Here is a tiny trained network, its code and every weight. The questions are about switching its units off for an input and a target symbol, where a switched-off unit gives its printed mean instead of its output.

import numpy as np


def w(rows, s, z=0):
    codes = np.array(rows[::2]) - 128.0
    scale = np.full(codes.shape[1], s)
    scale[-1] = z or s
    return codes * scale


def norm(h):
    return h / np.sqrt((h * h).mean(-1, keepdims=True) + 1e-5)


def f(y):
    return y / 2 * (1 + np.tanh(0.7978845608 * (y + 0.044715 * y**3)))


def softmax(a):
    e = np.exp(a - a.max(-1, keepdims=True))
    return e / e.sum(-1, keepdims=True)


def log_softmax(a):
    a = a - a.max(-1, keepdims=True)
    return a - np.log(np.exp(a).sum(-1, keepdims=True))


def net(x, mask):
    ids = ['βγεθλμξπ'.index(c) for c in x.split()]
    T = len(ids)
    res = E[ids] + P[:T]
    u = 0
    for l in range(2):
        r = norm(res)
        for j in range(2):
            rows = slice(2 * j, 2 * j + 2)
            q, k, v = (r @ M[l][rows].T for M in (Q, K, V))
            z = softmax(np.where(np.tri(T) > 0, q @ k.T / 2**0.5, -1e9)) @ v
            o = O[l][rows]
            res = res + np.where(mask[u + j], z, o[:, -1]) @ o[:, :-1]
        u += 2
        y = f(norm(res) @ A[l][:, :-1].T + A[l][:, -1])
        res = res + np.where(mask[u : u + 8], y, B[l][:, -1]) @ B[l][:, :-1]
        u += 8
    return log_softmax(norm(res)[-1] @ U[:, :-1].T + U[:, -1])


Q, K, V, O, A, B = {}, {}, {}, {}, {}, {}
E = w([
[68,85,74],'β',
[124,147,252],'γ',
[128,203,72],'ε',
[75,104,130],'θ',
[152,75,160],'λ',
[58,113,144],'μ',
[74,130,83],'ξ',
[150,116,151],'π',
],0.02)
P = w([
[122,207,81],'0',
[84,254,129],'1',
[184,102,82],'2',
[132,145,102],'3',
[189,133,84],'4',
[167,222,135],'5',
[123,132,248],'6',
[148,108,65],'7',
],0.0081)
Q[0] = w([
[85,198,135],'0.h0',
[144,136,2],'0.h0',
[28,64,205],'0.h1',
[55,223,131],'0.h1',
],0.0069)
K[0] = w([
[125,168,176],'0.h0',
[198,214,191],'0.h0',
[47,150,253],'0.h1',
[9,23,44],'0.h1',
],0.0035)
V[0] = w([
[148,218,54],'0.h0',
[254,21,182],'0.h0',
[120,95,89],'0.h1',
[208,123,201],'0.h1',
],0.0059)
O[0] = w([
[196,54,213,171],'0.h0',
[38,110,34,3],'0.h0',
[94,3,245,131],'0.h1',
[95,202,87,61],'0.h1',
],0.006,0.0042)
A[0] = w([
[54,107,212,89],'0.n0',
[201,122,45,25],'0.n1',
[155,64,222,173],'0.n2',
[217,31,156,5],'0.n3',
[213,255,103,124],'0.n4',
[128,202,71,117],'0.n5',
[120,127,147,59],'0.n6',
[35,185,123,83],'0.n7',
],0.0086,0.0026)
B[0] = w([
[175,92,137,201],'0.n0',
[98,62,148,140],'0.n1',
[150,207,99,254],'0.n2',
[87,133,163,184],'0.n3',
[107,87,216,216],'0.n4',
[110,84,2,151],'0.n5',
[171,153,112,118],'0.n6',
[100,98,156,153],'0.n7',
],0.0072,0.0047)
Q[1] = w([
[60,191,167],'1.h0',
[205,205,10],'1.h0',
[195,203,152],'1.h1',
[2,216,164],'1.h1',
],0.0064)
K[1] = w([
[253,15,109],'1.h0',
[154,83,89],'1.h0',
[70,84,60],'1.h1',
[55,194,174],'1.h1',
],0.0059)
V[1] = w([
[133,151,68],'1.h0',
[225,163,186],'1.h0',
[120,11,175],'1.h1',
[18,108,78],'1.h1',
],0.011)
O[1] = w([
[109,78,106,47],'1.h0',
[214,150,133,254],'1.h0',
[82,249,153,175],'1.h1',
[48,59,167,19],'1.h1',
],0.012,0.0054)
A[1] = w([
[108,87,155,143],'1.n0',
[70,106,170,155],'1.n1',
[91,59,10,164],'1.n2',
[156,75,104,132],'1.n3',
[92,133,56,125],'1.n4',
[163,145,140,253],'1.n5',
[77,86,168,152],'1.n6',
[133,215,115,182],'1.n7',
],0.014,0.0038)
B[1] = w([
[214,130,119,128],'1.n0',
[180,85,179,151],'1.n1',
[94,149,59,169],'1.n2',
[48,253,123,125],'1.n3',
[112,188,105,140],'1.n4',
[112,73,238,230],'1.n5',
[226,78,140,148],'1.n6',
[112,109,200,254],'1.n7',
],0.0071,0.0084)
U = w([
[69,1,110,251],'β',
[174,158,99,39],'γ',
[50,218,152,29],'ε',
[9,172,170,128],'θ',
[143,96,83,234],'λ',
[210,133,72,170],'μ',
[107,176,119,136],'ξ',
[187,158,92,79],'π',
],0.0088,0.0022)

Each question gives the input, a string of symbols that net reads in full, and the target symbol t.
The units are the heads (2 rows each of Q, K, V and O) and the neurons (one row each of A and B). Each row of codes is followed by its name. A weight is (code - 128) times the scale printed after its matrix; where a second scale follows, it is the last column's (O, A, B and U).
mask holds one flag per unit, layer by layer, with each layer's heads first. A switched-off unit (its flag False) gives its mean, the last column of its rows in O or B, instead of its output. The means were averaged over made-up inputs and are rounded, as every weight is.
A unit's drop is (log p(t) with every unit on - log p(t) with that unit switched off) / (log p(t) with every unit on - log p(t) with every unit switched off).
The circuit of an input: a set's keep is (log p(t) with only the set's units on - log p(t) with every unit switched off) / (log p(t) with every unit on - log p(t) with every unit switched off). Starting from the 12 units with the biggest drops (on a tie, the unit counted first), units are removed one at a time, each time the one whose removal leaves the highest keep (on an exact tie, the one counted first), for as long as the keep stays at least 0.8.
units of the circuit, in order: the units of the circuit, biggest drop first
top k neurons: the k neurons with the biggest drops, biggest first
heads that matter: for each layer, one digit per head in row order, 1 if its drop is at least 0.15 and else 0, layers parted by /
drop of u: that unit's drop, to one decimal
input β β β β β, target θ: units of the circuit, in order	1.h1
input π β β ξ ε π, target θ: top 2 neurons	0.n2, 0.n4
input γ λ ε θ β, target β: heads that matter	11 / 11
input λ ξ π μ, target β: heads that matter	10 / 00
input γ λ λ λ λ ξ ξ λ, target β: heads that matter	11 / 11
input π μ β ε β β λ ε, target θ: units of the circuit, in order	1.h1, 1.h0
input λ π ξ, target β: heads that matter	10 / 01
input β β γ λ γ ε β θ, target ε: top 4 neurons	0.n5, 0.n4, 0.n0, 1.n4
input λ μ ξ γ, target β: units of the circuit, in order	1.h1, 0.h0, 1.h0
input λ π ε ε λ π, target β: units of the circuit, in order	0.h0, 1.h1, 1.h0
input λ β λ ε, target β: units of the circuit, in order	0.h0, 1.h1
input π π μ θ β ξ β π, target θ: heads that matter	00 / 01
input π μ λ ε γ ε, target θ: top 4 neurons	0.n4, 0.n2, 0.n1, 0.n5
input π β β β β, target θ: top 3 neurons	0.n4, 0.n2, 0.n5
input λ γ β, target β: heads that matter	10 / 11
input π β ξ λ, target θ: units of the circuit, in order	0.n2, 1.h1, 1.h0
input π θ π θ β ξ β ξ, target θ: heads that matter	01 / 01
input λ λ λ λ β θ, target β: heads that matter	10 / 01
input λ ξ ε ξ μ ε, target β: top 2 neurons	0.n5, 0.n4
input λ μ λ, target β: top neuron	1.n6
input λ λ ξ μ, target β: drop of 1.n1	0.0
input λ λ ξ β θ, target β: drop of 0.h0	0.5
input β ξ λ β, target ε: drop of 1.h1	0.3
input π μ π ξ, target θ: drop of 0.n1	0.1
